How the states are linked:
§: z916->z121, z433->z304, z112->z257, z232->z541, z935->z544, z107->z853, z121->z386, z876->z808, z469->z501, z740->z916, z304->z38, z120->z342, z38->z112, z627->z107, z866->z418, z555->z433, z501->z106, z390->z307, z249->z39, z307->z611, z541->z958, z842->z232, z888->z548, z209->z573, z342->z567, z231->z120, z418->z90, z397->z231, z39->z515, z967->z887, z409->z629, z611->z740, z958->z391, z544->z243, z26->z397, z706->z998, z90->z636, z257->z627, z636->z3, z515->z285, z808->z26, z820->z555, z930->z842, z869->z897, z567->z869, z897->z706, z887->z30, z22->z876, z106->z888, z621->z866, z243->z188, z285->z930, z998->z50, z188->z820, z3->z209, z50->z992, z992->z935, z386->z967, z548->z390, z853->z469, z629->z901, z573->z409, z30->z621, z391->z22, z901->z249
~: z916->z706, z433->z930, z112->z541, z232->z390, z935->z629, z107->z22, z121->z998, z876->z121, z469->z808, z740->z897, z304->z842, z120->z621, z38->z232, z627->z391, z866->z188, z555->z285, z501->z26, z390->z342, z249->z853, z307->z567, z541->z307, z842->z548, z888->z231, z209->z38, z342->z866, z231->z30, z418->z820, z397->z887, z39->z469, z967->z992, z409->z257, z611->z869, z958->z611, z544->z901, z26->z967, z706->z3, z90->z555, z257->z958, z636->z433, z515->z501, z808->z386, z820->z515, z930->z888, z869->z90, z567->z418, z897->z636, z887->z935, z22->z916, z106->z397, z621->z243, z243->z249, z285->z106, z998->z209, z188->z39, z3->z304, z50->z573, z992->z409, z386->z50, z548->z120, z853->z876, z629->z627, z573->z112, z30->z544, z391->z740, z901->z107
*: z916->z897, z433->z285, z112->z232, z232->z548, z935->z409, z107->z391, z121->z706, z876->z916, z469->z876, z740->z869, z304->z930, z120->z30, z38->z842, z627->z958, z866->z243, z555->z515, z501->z808, z390->z120, z249->z107, z307->z342, z541->z390, z842->z888, z888->z397, z209->z304, z342->z621, z231->z887, z418->z188, z397->z967, z39->z853, z967->z50, z409->z112, z611->z567, z958->z307, z544->z629, z26->z386, z706->z636, z90->z820, z257->z541, z636->z555, z515->z469, z808->z121, z820->z39, z930->z106, z869->z418, z567->z866, z897->z90, z887->z992, z22->z740, z106->z26, z621->z544, z243->z901, z285->z501, z998->z3, z188->z249, z3->z433, z50->z209, z992->z573, z386->z998, z548->z231, z853->z22, z629->z257, z573->z38, z30->z935, z391->z611, z901->z627

The rows follow the links: the fewer symbols apart two states are, the more alike their rows tend to be.

Each row is also shifted at random along 5 hidden directions that mean nothing.

Some states, each with a row of numbers:
z901 -> 488 -174 -69 171 -432 -34 292 142 -591 -3 27 -19 -167 403 -242 291 -21 -54 73 -139 70 -42 128 71 352 -65 -512 -88 93 -365 -21 356 136 745 -208 395 318 -112 -581 103 35
z50 -> 911 114 241 -305 -32 271 -102 -380 88 416 -284 94 40 -316 232 146 53 -21 397 237 275 107 -58 50 196 -76 -100 411 -122 10 513 -60 -107 216 -128 -60 -316 -258 -55 168 99
z992 -> 123 -621 80 -227 128 -64 -166 -218 204 73 -520 135 46 -495 726 332 -127 -393 -90 -196 169 -116 200 -104 189 -108 -262 -145 -215 -287 118 108 427 -149 -408 -440 -87 113 -111 88 -197
z390 -> -412 -194 -186 -104 -172 -285 -35 644 -80 -152 80 -283 -157 73 -122 242 -172 -172 -637 -669 63 -394 -8 -134 115 -138 -450 -230 334 -135 8 223 -1 191 -506 545 330 156 -202 -30 -483
z916 -> 456 -387 -147 12 -408 346 193 -66 -135 32 -448 90 48 254 -44 -197 -158 -17 11 204 -312 321 138 -188 -21 196 216 1 -234 -149 -246 270 100 -130 12 -333 -150 -337 126 79 269
z808 -> -4 -156 117 -382 -173 16 -136 -44 283 -132 103 122 16 210 55 -410 -189 -169 -105 -20 -151 -59 -136 -31 -335 397 -5 378 371 -144 64 45 -279 -223 147 154 -214 404 390 -61 68
z121 -> 511 29 309 -107 -251 18 14 -137 52 -292 -84 48 -55 183 -148 -92 73 -1 -120 4 58 269 -378 94 -293 323 -244 291 -28 30 -62 117 -165 156 159 174 -87 411 19 -65 160
z842 -> 533 270 -22 -226 -4 161 -122 -115 74 190 -140 -80 81 -366 39 131 -140 40 -119 -145 250 -35 -72 -170 170 -269 -264 111 -215 438 332 -169 -155 42 -276 123 -115 -239 42 -91 -176
z555 -> 275 -202 361 238 -60 2 27 -400 -26 -499 -187 179 30 -47 135 145 257 -124 -202 25 0 335 -400 196 -404 390 -238 5 -252 -73 -410 194 241 -37 471 -331 -22 655 -22 -67 231
z107 -> -56 -118 -229 510 -6 18 207 -201 -462 -205 -16 148 -57 77 -77 182 -2 53 -55 35 -53 199 114 63 65 -58 -111 -366 -300 31 -269 121 311 116 296 -286 218 -43 -235 -115 93
z636 -> 708 149 318 218 -248 118 121 93 -21 -412 -33 -221 -47 68 -452 27 305 116 -251 40 16 304 -412 158 -226 97 -296 33 88 254 -311 157 -204 127 170 242 -61 313 10 86 184
z621 -> -580 -31 -74 266 233 -235 26 254 -161 -73 168 -133 -73 -30 41 254 231 29 21 -26 45 -152 121 108 89 -187 155 -301 83 -128 -52 -50 296 33 19 27 219 117 -295 135 -187
z888 -> 218 156 167 -143 150 -145 -103 -346 122 -41 -69 123 -10 -551 20 272 18 108 -165 -301 419 92 -480 -200 -112 -83 -530 264 -700 368 138 -136 98 374 -12 3 150 91 -155 -136 -213
z342 -> -219 151 -69 231 147 -10 -10 193 -243 110 102 -173 -87 161 117 146 155 -7 240 94 -43 -188 373 281 340 -184 342 -307 325 -193 96 -105 121 -22 -3 86 50 4 -232 115 -52
z22 -> -386 223 -24 434 95 -121 291 -866 -214 -535 312 389 -57 126 -37 30 94 143 -21 -65 172 181 -438 188 -423 257 -226 -32 -465 98 -441 -93 135 131 808 -98 336 581 -215 -413 299
z876 -> 308 -451 -41 53 -245 285 66 0 11 -29 -465 180 133 230 161 -282 -172 -153 0 134 -329 282 178 -37 -99 248 264 -58 -31 -237 -224 193 62 -270 70 -365 -215 -34 199 7 279
z3 -> 414 -296 118 -244 -101 -113 -242 214 81 -160 -299 180 0 -227 -110 11 -196 -108 -277 -108 -103 289 -303 -306 -251 247 -449 249 -311 118 -70 203 149 110 -9 -163 -84 59 118 19 -45
z998 -> 479 -68 13 -309 -125 155 -309 542 182 64 -188 -153 151 -35 -23 -228 -213 -73 -252 54 -280 88 123 -174 -25 35 -45 94 437 245 206 199 -186 -308 -169 25 -425 -139 494 91 -63
z243 -> -679 -445 -318 -198 15 -53 60 -354 -148 425 -25 575 -6 344 513 -243 -402 -160 553 162 -151 -75 468 -70 206 143 496 117 -57 -770 244 -39 304 35 93 -331 93 -194 -231 -39 86
z501 -> -208 164 222 -243 -10 -271 -109 223 329 31 142 151 -26 -118 -556 -368 103 380 151 239 -4 402 -591 -316 -452 350 172 538 -599 124 -212 -99 -109 273 100 96 66 -194 274 109 39
z26 -> 861 -229 409 -26 70 -39 -100 172 123 182 -512 85 65 -617 -343 261 300 289 329 551 153 731 -425 -299 -71 -24 -86 340 -1141 9 -141 231 476 559 -183 -513 -26 -717 -150 542 76
z38 -> 494 581 -68 -9 213 245 -103 -382 -41 47 -20 -146 29 -513 155 177 -11 54 -290 -263 299 -128 -49 -20 188 -398 -279 -67 -155 819 372 -366 -172 -127 46 11 -112 180 57 -314 -228
z611 -> -534 224 -350 365 137 -147 192 294 -238 125 238 88 -19 31 -680 -109 11 527 202 304 -120 247 -24 -285 -9 -121 244 -76 -651 170 -292 -40 196 433 70 -50 359 -784 -116 77 17

From each start, follow one symbol. Which state do you reach?
Answers are names.
---
-379 118 36 231 100 -261 160 -15 -272 180 204 128 -111 31 -195 169 309 276 498 285 185 132 -87 59 135 -98 202 38 -426 -292 -69 -93 294 547 115 -48 378 -240 -481 193 -1
* z307
---
-775 -92 -6 126 302 -192 17 -180 -98 119 227 183 -127 44 309 22 207 -18 384 141 -2 -70 217 157 118 18 401 -48 -85 -522 15 -174 332 128 207 -193 178 115 -397 106 9
§ z611
---
-622 419 -276 190 311 -94 -77 -349 -309 -110 200 8 -119 -245 274 179 14 62 -394 -450 172 -237 -46 -7 48 -272 70 -265 -275 322 194 -464 208 -65 389 14 272 456 -195 -437 -413
~ z307
---
-338 -130 4 -516 3 -152 -287 552 511 304 -11 111 84 -9 -223 -581 -257 96 133 207 -352 129 -57 -459 -295 271 485 436 -49 -41 41 7 -146 -231 -162 -92 -270 -470 551 213 -16
§ z304
---
495 148 148 -218 -217 329 -45 175 213 260 -72 -93 80 356 -177 -407 5 64 435 518 -257 157 66 58 -41 191 575 351 393 -117 143 4 -433 -253 -46 70 -435 -221 357 230 276
~ z3
---
44 -178 -345 203 -262 50 200 808 -317 -44 118 -217 -54 440 -592 -94 -174 22 -130 41 -359 -98 380 -133 218 -123 -63 -327 416 13 -190 347 -123 77 -344 226 105 -575 80 68 24
~ z740
---
325 132 -194 299 91 271 -10 -392 -637 -173 -88 -149 -68 10 698 391 -64 -332 -348 -422 32 -325 477 403 407 -310 -142 -591 509 88 275 -205 290 -315 394 -113 -67 768 -239 -406 -192
* z629
---
765 -281 504 1 76 -155 -138 189 159 201 -439 91 4 -656 -353 370 415 290 380 586 223 678 -553 -244 -80 50 -118 399 -1066 -83 -253 209 454 629 -217 -481 14 -733 -212 603 110
~ z397
---
-107 -50 -9 -162 223 -89 -142 92 279 -13 -95 -129 -7 -451 172 240 -104 -119 -298 -292 116 -148 -50 -150 14 -180 -259 -82 -58 238 122 -78 39 -130 -306 -71 -2 9 40 -58 -297
§ z409
---
144 620 125 -174 249 27 -128 -333 287 166 148 35 44 -492 -170 65 117 335 86 15 351 77 -432 -148 -97 -172 -77 350 -520 568 248 -381 -186 153 108 101 -3 -123 60 -96 -122
§ z231
---
294 317 14 132 -93 462 50 287 82 -8 -31 -262 183 226 -184 -440 89 80 96 405 -353 128 119 132 -120 52 604 -32 445 283 -89 -96 -472 -555 123 -71 -433 -103 514 119 247
§ z285
---
308 65 -70 648 74 170 276 -594 -510 -368 -22 134 -11 82 61 248 130 73 21 90 5 251 120 225 46 -119 -167 -392 -213 157 -283 54 221 72 552 -303 81 208 -325 -234 256
* z249
---
92 242 -249 250 -111 46 193 -164 -627 200 111 206 -105 132 -343 97 -29 389 252 101 110 229 22 -85 241 -145 9 -66 -566 64 65 -13 153 594 193 -9 318 -489 -333 -34 4
* z243
---
366 302 21 292 -164 204 144 386 -27 -299 1 -368 52 116 -563 -152 176 261 -268 206 -247 222 -185 45 -236 44 128 -125 63 470 -388 22 -293 -248 80 71 -112 -105 354 62 203
* z876
---
-124 -413 -23 62 -178 22 300 -712 -182 -255 -118 468 -83 384 330 -77 -209 -212 98 -125 33 100 -56 91 -170 317 -260 111 -142 -467 -279 212 136 146 340 -178 172 349 -173 -261 341
~ z876
---
-690 147 -13 145 171 -340 163 83 -140 73 441 112 -130 197 -303 39 178 266 257 64 111 -46 -53 89 -3 -13 123 13 -162 -210 -160 -124 93 353 148 180 385 -93 -349 66 -48
~ z391
